Below is a small trained network, with its code and all its weights. Each question gives an input and a class and asks what happens when units are switched off, that is, made to give their printed mean instead of their output.

import numpy as np


def w(rows, s, z=0):
    codes = np.array(rows[::2]) - 128.0
    scale = np.full(codes.shape[1], s)
    scale[-1] = z or s
    return codes * scale


def f(y):
    return np.maximum(y, 0)


def log_softmax(a):
    a = a - a.max(-1, keepdims=True)
    return a - np.log(np.exp(a).sum(-1, keepdims=True))


def net(x, mask):
    res = np.array(x, float).reshape(1, 2) / 4 @ E
    y = f(res @ A[0][:, :-1].T + A[0][:, -1])
    res = res + np.where(mask, y, B[0][:, -1]) @ B[0][:, :-1]
    return log_softmax(res[-1] @ U[:, :-1].T + U[:, -1])


A, B = {}, {}
E = w([
[233,131,203,182,41,238,9,167,76,3],'x0',
[119,2,42,16,85,182,109,16,6,111],'x1',
],0.0081)
A[0] = w([
[197,156,185,184,15,208,24,166,89,52,36],'neuron 0',
[159,231,222,212,138,120,111,228,182,90,103],'neuron 1',
[207,133,191,184,37,233,48,151,100,32,194],'neuron 2',
[110,151,128,138,138,118,106,146,150,130,254],'neuron 3',
[44,133,49,95,224,39,212,97,170,255,17],'neuron 4',
[141,151,144,126,138,141,154,157,131,119,253],'neuron 5',
[198,129,182,193,80,195,35,164,108,34,22],'neuron 6',
[156,229,208,206,144,115,134,192,201,131,52],'neuron 7',
[155,179,158,169,151,113,138,180,171,139,250],'neuron 8',
[156,185,186,187,145,126,108,221,201,110,58],'neuron 9',
[120,55,78,47,100,175,127,50,44,114,244],'neuron 10',
[91,192,182,161,160,101,147,179,183,166,15],'neuron 11',
[140,44,68,43,62,192,79,46,31,83,14],'neuron 12',
],0.0078,0.0088)
B[0] = w([
[56,131,56,81,172,89,215,66,209,203,215],'neuron 0',
[179,58,111,104,54,165,79,80,85,69,228],'neuron 1',
[84,182,141,155,183,57,184,124,159,183,249],'neuron 2',
[167,202,211,205,200,11,83,202,49,170,189],'neuron 3',
[41,95,20,28,153,102,216,40,208,200,210],'neuron 4',
[158,182,219,212,162,38,84,193,50,134,188],'neuron 5',
[57,137,43,63,152,103,202,50,221,188,201],'neuron 6',
[154,57,84,62,63,171,90,56,96,91,205],'neuron 7',
[169,147,196,196,100,92,73,172,48,79,217],'neuron 8',
[171,52,67,62,57,192,88,30,108,73,194],'neuron 9',
[185,149,182,184,103,84,69,163,43,86,214],'neuron 10',
[120,49,46,40,67,208,116,34,146,87,166],'neuron 11',
[208,30,63,49,37,224,37,36,57,27,185],'neuron 12',
],0.011,0.02)
U = w([
[217,43,63,48,45,214,31,66,62,30,15],'0',
[21,151,30,38,193,90,237,73,230,225,50],'1',
[199,214,223,217,195,28,51,199,28,137,249],'2',
[217,221,131,93,229,237,137,245,229,127,1],'3',
[211,241,108,87,238,227,67,225,220,117,1],'4',
[211,235,111,104,244,239,42,224,229,106,1],'5',
],0.011,0.0088)

Each question gives the input, the list of numbers given to net, and the class t.
The units are the neurons (one row each of A and B). Each row of codes is followed by its name. A weight is (code - 128) times the scale printed after its matrix; where a second scale follows, it is the last column's (A, B and U).
mask holds one flag per neuron, in row order. A switched-off neuron (its flag False) gives its mean, the last column of its row in B, instead of its output. The means were averaged over made-up inputs and are rounded, as every weight is.
A unit's drop is (log p(t) with every unit on - log p(t) with that unit switched off) / (log p(t) with every unit on - log p(t) with every unit switched off).
The circuit of an input: a set's keep is (log p(t) with only the set's units on - log p(t) with every unit switched off) / (log p(t) with every unit on - log p(t) with every unit switched off). Starting from the 12 units with the biggest drops (on a tie, the unit counted first), units are removed one at a time, each time the one whose removal leaves the highest keep (on an exact tie, the one counted first), for as long as the keep stays at least 0.8.
circuit, biggest first: the units of the circuit, biggest drop first
top k neurons: the k neurons with the biggest drops, biggest first
drop of u: that unit's drop, to one decimal
input [6,-4], class 1: circuit, biggest first : [neuron 0]
input [-3,0], class 2: top 2 neurons : [neuron 0; neuron 6]
input [-5,-5], class 0: top 3 neurons : [neuron 2; neuron 0; neuron 6]
input [-3,-4], class 0: top 2 neurons : [neuron 2; neuron 11]
input [4,2], class 1: top 2 neurons : [neuron 8; neuron 0]
input [-3,1], class 2: top 2 neurons : [neuron 0; neuron 6]
input [8,7], class 1: top 2 neurons : [neuron 0; neuron 2]
input [7,-5], class 1: top 3 neurons : [neuron 0; neuron 2; neuron 6]
input [4,-1], class 1: drop of neuron 10 : 0.1
input [3,3], class 2: drop of neuron 1 : 0.3
input [7,6], class 1: drop of neuron 2 : 0.8
